Below is a small trained network, with its code and all its weights. Each question gives an input and a target symbol and asks what happens when units are switched off, that is, made to give their printed mean instead of their output.

import numpy as np


def w(rows, s, z=0):
    codes = np.array(rows[::2]) - 128.0
    scale = np.full(codes.shape[1], s)
    scale[-1] = z or s
    return codes * scale


def norm(h):
    return h / np.sqrt((h * h).mean(-1, keepdims=True) + 1e-5)


def f(y):
    return y / 2 * (1 + np.tanh(0.7978845608 * (y + 0.044715 * y**3)))


def softmax(a):
    e = np.exp(a - a.max(-1, keepdims=True))
    return e / e.sum(-1, keepdims=True)


def log_softmax(a):
    a = a - a.max(-1, keepdims=True)
    return a - np.log(np.exp(a).sum(-1, keepdims=True))


def net(x, mask):
    ids = ['βδεηθλσψ'.index(c) for c in x.split()]
    T = len(ids)
    res = E[ids] + P[:T]
    u = 0
    for l in range(2):
        q, k, v = (norm(res) @ M[l].T for M in (Q, K, V))
        z = softmax(np.where(np.tri(T) > 0, q @ k.T / 4**0.5, -1e9)) @ v
        res = res + np.where(mask[u], z, O[l][:, -1]) @ O[l][:, :-1]
        u += 1
        y = f(norm(res) @ A[l][:, :-1].T + A[l][:, -1])
        res = res + np.where(mask[u : u + 12], y, B[l][:, -1]) @ B[l][:, :-1]
        u += 12
    return log_softmax(norm(res)[-1] @ U[:, :-1].T + U[:, -1])


Q, K, V, O, A, B = {}, {}, {}, {}, {}, {}
E = w([
[127,191,233,137,124,146,10,25,144],'β',
[217,84,212,100,93,140,119,54,177],'δ',
[122,57,81,158,200,233,104,191,152],'ε',
[198,63,162,65,118,118,230,183,204],'η',
[209,248,137,204,101,145,151,151,168],'θ',
[102,201,156,115,203,131,224,107,182],'λ',
[35,167,158,104,46,122,150,183,169],'σ',
[118,171,131,142,159,23,124,179,141],'ψ',
],0.014)
P = w([
[163,170,69,11,116,63,30,13,175],'0',
[105,103,65,97,91,57,80,72,205],'1',
[101,108,88,157,116,112,117,108,242],'2',
[99,96,154,198,134,167,121,136,206],'3',
[103,91,192,203,149,202,121,158,130],'4',
[139,106,201,164,154,232,123,169,95],'5',
[162,167,173,108,164,254,109,185,67],'6',
],0.009)
Q[0] = w([
[110,127,84,147,126,81,100,105,254],'L0H1',
[171,179,83,29,128,132,94,149,129],'L0H1',
[107,138,134,125,162,117,134,136,113],'L0H1',
[133,112,24,101,103,94,138,65,80],'L0H1',
],0.0098)
K[0] = w([
[123,158,29,65,117,73,117,118,140],'L0H1',
[129,137,141,89,133,135,135,137,4],'L0H1',
[138,118,158,105,135,133,81,153,145],'L0H1',
[182,119,137,81,106,124,103,44,97],'L0H1',
],0.011)
V[0] = w([
[116,123,181,88,42,21,108,175,55],'L0H1',
[111,8,132,88,168,73,211,91,139],'L0H1',
[122,253,210,139,175,18,190,102,112],'L0H1',
[170,67,22,150,207,72,13,170,94],'L0H1',
],0.0059)
O[0] = w([
[78,80,206,158,75,144,133,169,103,137],'L0H1',
[131,139,165,9,132,109,114,150,108,122],'L0H1',
[103,107,198,155,166,74,130,115,159,254],'L0H1',
[161,88,147,147,155,138,134,152,35,168],'L0H1',
],0.011,0.0072)
A[0] = w([
[232,104,162,131,88,157,130,151,152,149],'L0N1',
[70,110,167,91,48,121,97,94,114,116],'L0N2',
[132,170,42,83,97,170,121,89,210,158],'L0N3',
[193,154,135,82,212,131,107,121,92,54],'L0N4',
[135,199,127,179,131,65,174,101,167,138],'L0N5',
[110,164,60,120,183,1,73,217,58,106],'L0N6',
[92,185,58,103,101,162,190,137,121,55],'L0N7',
[136,110,51,140,143,62,134,162,126,107],'L0N8',
[123,101,164,157,140,195,144,182,58,82],'L0N9',
[115,151,101,96,116,173,88,100,134,24],'L0N10',
[159,74,162,104,100,182,114,125,70,65],'L0N11',
[169,117,35,96,82,115,102,94,10,1],'L0N12',
],0.009,0.005)
B[0] = w([
[148,127,101,151,106,114,187,109,132,172],'L0N1',
[134,147,138,149,130,79,115,72,170,150],'L0N2',
[108,132,63,137,123,142,150,102,100,197],'L0N3',
[167,126,117,126,168,141,127,135,171,143],'L0N4',
[135,116,160,99,128,76,134,131,56,255],'L0N5',
[92,89,237,160,113,121,139,180,107,240],'L0N6',
[107,120,116,123,91,118,161,89,161,128],'L0N7',
[159,113,181,173,146,120,126,139,91,141],'L0N8',
[151,147,90,134,132,161,140,108,168,160],'L0N9',
[126,137,92,122,134,162,132,139,147,121],'L0N10',
[125,112,122,118,109,168,96,136,193,128],'L0N11',
[54,6,144,136,128,138,33,145,81,134],'L0N12',
],0.012,0.006)
Q[1] = w([
[122,98,96,25,36,104,75,185,10],'L1H1',
[114,95,121,81,82,40,78,140,61],'L1H1',
[126,178,142,210,177,134,169,87,206],'L1H1',
[155,181,104,91,132,158,126,154,125],'L1H1',
],0.011)
K[1] = w([
[156,249,187,120,77,131,233,90,144],'L1H1',
[161,195,182,118,82,119,126,114,111],'L1H1',
[83,58,85,148,155,121,52,136,137],'L1H1',
[145,124,106,136,109,137,151,110,159],'L1H1',
],0.015)
V[1] = w([
[145,156,136,54,99,156,239,141,141],'L1H1',
[97,222,117,171,222,212,214,234,112],'L1H1',
[193,191,144,169,136,147,189,105,120],'L1H1',
[192,149,99,126,159,253,119,110,221],'L1H1',
],0.0057)
O[1] = w([
[153,99,123,171,138,74,130,146,254,62],'L1H1',
[58,134,155,93,79,9,146,116,98,92],'L1H1',
[166,107,135,162,96,46,85,102,153,91],'L1H1',
[76,89,247,154,139,124,153,168,76,1],'L1H1',
],0.0077,0.0066)
A[1] = w([
[159,93,70,88,100,135,142,204,185,7],'L1N1',
[120,132,138,173,156,158,172,115,137,123],'L1N2',
[77,120,73,125,66,101,78,165,155,46],'L1N3',
[101,61,230,129,103,46,82,230,93,76],'L1N4',
[63,156,142,79,192,74,190,93,97,2],'L1N5',
[135,160,69,157,144,129,88,109,114,116],'L1N6',
[165,170,120,111,139,68,99,147,175,120],'L1N7',
[37,110,174,135,111,100,148,149,97,103],'L1N8',
[64,70,129,168,135,102,124,128,159,99],'L1N9',
[123,78,251,155,101,63,140,197,120,49],'L1N10',
[139,111,103,114,96,102,202,142,119,91],'L1N11',
[23,146,149,105,30,110,156,135,118,77],'L1N12',
],0.014,0.0073)
B[1] = w([
[110,131,186,52,71,114,107,189,166,132],'L1N1',
[128,128,110,112,105,94,99,134,106,150],'L1N2',
[59,153,141,116,105,131,175,109,131,129],'L1N3',
[144,102,251,173,219,166,183,141,135,250],'L1N4',
[103,142,78,98,205,74,126,88,146,159],'L1N5',
[128,119,184,134,109,106,128,177,126,137],'L1N6',
[117,114,120,162,94,168,127,156,81,145],'L1N7',
[138,128,191,149,83,172,159,134,142,187],'L1N8',
[152,173,131,87,124,85,126,111,130,151],'L1N9',
[149,115,248,141,191,148,173,151,143,239],'L1N10',
[113,134,156,126,126,92,63,164,123,131],'L1N11',
[35,110,107,121,39,203,171,88,103,140],'L1N12',
],0.015,0.021)
U = w([
[102,175,162,145,124,148,2,98,145,4],'β',
[215,88,93,118,92,147,168,63,184,42],'δ',
[116,62,74,148,150,186,86,156,105,149],'ε',
[152,125,127,48,76,111,116,189,179,151],'η',
[159,174,112,180,81,80,132,161,66,126],'θ',
[115,163,85,89,187,82,127,101,141,188],'λ',
[43,136,120,128,62,163,160,91,122,155],'σ',
[128,111,192,142,167,167,184,142,150,184],'ψ',
],0.0095,0.0023)

Each question gives the input, a string of symbols that net reads in full, and the target symbol t.
The units are the heads (4 rows each of Q, K, V and O) and the neurons (one row each of A and B). Each row of codes is followed by its name. A weight is (code - 128) times the scale printed after its matrix; where a second scale follows, it is the last column's (O, A, B and U).
mask holds one flag per unit, layer by layer, with each layer's heads first. A switched-off unit (its flag False) gives its mean, the last column of its rows in O or B, instead of its output. The means were averaged over made-up inputs and are rounded, as every weight is.
A unit's drop is (log p(t) with every unit on - log p(t) with that unit switched off) / (log p(t) with every unit on - log p(t) with every unit switched off).
The circuit of an input: a set's keep is (log p(t) with only the set's units on - log p(t) with every unit switched off) / (log p(t) with every unit on - log p(t) with every unit switched off). Starting from the 12 units with the biggest drops (on a tie, the unit counted first), units are removed one at a time, each time the one whose removal leaves the highest keep (on an exact tie, the one counted first), for as long as the keep stays at least 0.8.
units of the circuit, in order: the units of the circuit, biggest drop first
unit that matters most: the unit with the biggest drop
k most important neurons: the k neurons with the biggest drops, biggest first
top k neurons in layer l: the k neurons of layer l with the biggest drops, biggest first
input δ β η ε, target η: units of the circuit, in order => (L0H1 L1N4 L1N1 L1N10)
input δ σ ε, target σ: units of the circuit, in order => (L0H1 L0N3 L1N4 L1N10)
input ψ ψ σ ε β, target σ: unit that matters most => L1H1
input η ψ ε β λ δ, target λ: top 2 neurons in layer 0 => (L0N9 L0N3)
input ψ η λ ε, target λ: 3 most important neurons => (L0N6 L0N3 L1N4)
input λ λ θ λ, target λ: 2 most important neurons => (L1N4 L1N10)
input ε σ λ, target σ: top 2 neurons in layer 1 => (L1N12 L1N4)
input δ ε σ δ δ, target σ: 2 most important neurons => (L1N4 L1N10)
input ψ ψ σ β λ λ θ, target θ: 4 most important neurons => (L1N4 L1N10 L1N6 L0N5)
input η σ ε σ η, target σ: top 2 neurons in layer 1 => (L1N12 L1N4)
input λ ε σ δ λ, target σ: 2 most important neurons => (L1N12 L1N4)
input ε λ ψ ψ λ ε, target ε: 3 most important neurons => (L0N12 L1N10 L1N4)
input ψ ψ λ σ ψ δ σ, target σ: 2 most important neurons => (L1N4 L1N10)
input δ δ λ δ ε, target λ: 3 most important neurons => (L1N4 L1N10 L0N6)
input ψ β λ ε λ ε, target ε: 2 most important neurons => (L1N10 L1N4)
input ε ψ ψ ψ θ σ η, target σ: 3 most important neurons => (L1N4 L1N10 L0N4)
input δ ε ε ψ η, target η: 3 most important neurons => (L1N4 L1N10 L0N6)
input σ ψ λ ψ σ ε θ, target σ: top 3 neurons in layer 1 => (L1N12 L1N4 L1N10)
input ψ ψ λ, target λ: 3 most important neurons => (L0N6 L1N4 L1N10)
input λ ε θ, target λ: top neuron in layer 0 => (L0N5)
input β ψ ψ λ β, target β: top 3 neurons in layer 1 => (L1N4 L1N10 L1N8)
input θ δ ε, target θ: top 4 neurons in layer 1 => (L1N4 L1N10 L1N5 L1N6)
input λ ε λ η, target λ: top neuron in layer 0 => (L0N3)
